Below is a small trained network, with its code and all its weights. Each question gives an input and a class and asks what happens when units are switched off, that is, made to give their printed mean instead of their output.

import numpy as np


def w(rows, s, z=0):
    codes = np.array(rows[::2]) - 128.0
    scale = np.full(codes.shape[1], s)
    scale[-1] = z or s
    return codes * scale


def f(y):
    return np.maximum(y, 0)


def log_softmax(a):
    a = a - a.max(-1, keepdims=True)
    return a - np.log(np.exp(a).sum(-1, keepdims=True))


def net(x, mask):
    res = np.array(x, float).reshape(1, 8) / 4 @ E
    y = f(res @ A[0][:, :-1].T + A[0][:, -1])
    res = res + np.where(mask, y, B[0][:, -1]) @ B[0][:, :-1]
    return log_softmax(res[-1] @ U[:, :-1].T + U[:, -1])


A, B = {}, {}
E = w([
[38,135,162,173,168,110],'x0',
[127,130,126,124,129,127],'x1',
[62,238,65,97,128,196],'x2',
[68,19,46,122,86,179],'x3',
[133,92,145,69,231,230],'x4',
[126,127,125,131,128,129],'x5',
[56,109,174,2,153,41],'x6',
[129,129,134,125,124,133],'x7',
],0.009)
A[0] = w([
[55,147,157,195,141,146,212],'N0',
[80,217,91,50,110,172,44],'N1',
[220,151,45,63,109,131,251],'N2',
[168,46,174,123,120,86,29],'N3',
[151,143,187,81,173,192,2],'N4',
[176,222,185,138,194,80,7],'N5',
[49,36,83,117,90,156,15],'N6',
[85,93,186,4,109,71,21],'N7',
[120,164,118,163,25,25,25],'N8',
[177,39,161,108,201,123,72],'N9',
[153,72,176,150,109,82,17],'N10',
],0.011,0.0067)
B[0] = w([
[153,45,248,114,148,36,215],'N0',
[72,237,134,241,105,147,211],'N1',
[80,51,250,142,149,33,251],'N2',
[66,248,126,164,133,115,185],'N3',
[76,90,30,58,140,136,170],'N4',
[221,133,55,34,37,91,206],'N5',
[210,180,54,28,63,45,208],'N6',
[253,61,167,247,149,171,226],'N7',
[79,82,63,55,237,253,218],'N8',
[39,201,123,107,101,186,202],'N9',
[29,255,105,181,74,129,170],'N10',
],0.0083,0.011)
U = w([
[29,231,95,206,74,156,57],'0',
[62,76,39,43,236,252,160],'1',
[93,90,153,121,124,108,221],'2',
[181,124,55,55,15,82,12],'3',
[207,58,119,254,94,203,147],'4',
[17,44,224,91,143,13,6],'5',
[85,99,144,122,144,112,186],'6',
[88,101,145,122,139,114,175],'7',
],0.0094,0.011)

Each question gives the input, the list of numbers given to net, and the class t.
The units are the neurons (one row each of A and B). Each row of codes is followed by its name. A weight is (code - 128) times the scale printed after its matrix; where a second scale follows, it is the last column's (A, B and U).
mask holds one flag per neuron, in row order. A switched-off neuron (its flag False) gives its mean, the last column of its row in B, instead of its output. The means were averaged over made-up inputs and are rounded, as every weight is.
A unit's drop is (log p(t) with every unit on - log p(t) with that unit switched off) / (log p(t) with every unit on - log p(t) with every unit switched off).
The circuit of an input: a set's keep is (log p(t) with only the set's units on - log p(t) with every unit switched off) / (log p(t) with every unit on - log p(t) with every unit switched off). Starting from all 11 units, units are removed one at a time, each time the one whose removal leaves the highest keep (on an exact tie, the one counted first), for as long as the keep stays at least 0.8.
units of the circuit, in order: the units of the circuit, biggest drop first
most important unit: the unit with the biggest drop
k most important neurons: the k neurons with the biggest drops, biggest first
drop of u: that unit's drop, to one decimal
input [3,5,5,-6,-1,-6,6,3], class 3: 2 most important neurons => [N5 N2]
input [6,-5,4,-3,4,3,0,0], class 5: units of the circuit, in order => [N0]
input [5,5,8,-2,-1,5,7,-4], class 0: 2 most important neurons => [N1 N2]
input [-8,-8,5,3,-8,-3,-2,-1], class 1: 2 most important neurons => [N8 N0]
input [6,1,4,6,3,-7,-1,3], class 7: units of the circuit, in order => [N2 N0 N8]
input [5,7,1,-4,-8,1,-2,8], class 1: 2 most important neurons => [N8 N2]
input [-4,-2,-4,6,-3,1,-1,4], class 3: 3 most important neurons => [N6 N0 N1]
input [4,-6,-7,1,8,-8,8,2], class 1: 3 most important neurons => [N9 N4 N1]
input [-7,-2,-6,-5,3,-3,-3,6], class 5: 2 most important neurons => [N2 N1]
input [-1,-4,-2,-2,6,-8,8,-1], class 4: 2 most important neurons => [N7 N8]
input [-4,4,-7,-3,4,3,0,1], class 0: 2 most important neurons => [N9 N3]
input [4,-7,-2,-8,7,4,3,-6], class 3: 2 most important neurons => [N5 N8]
input [1,-4,1,-2,-8,5,-8,5], class 1: 2 most important neurons => [N8 N7]
input [8,6,-2,0,2,2,-2,-3], class 5: most important unit => N0
input [-6,5,-7,-1,6,-7,-5,1], class 0: units of the circuit, in order => [N9 N3]
input [-3,6,5,-3,-5,-1,-5,-2], class 2: units of the circuit, in order => [N2 N10]
input [5,8,-3,-2,-3,2,5,8], class 2: drop of N7 => 0.2
input [4,-2,3,-8,-5,8,-4,-8], class 3: drop of N2 => 0.1
input [-3,-6,4,3,-4,0,7,0], class 4: drop of N7 => 0.7
input [-5,-8,-4,8,8,0,-7,-2], class 1: units of the circuit, in order => [N7]
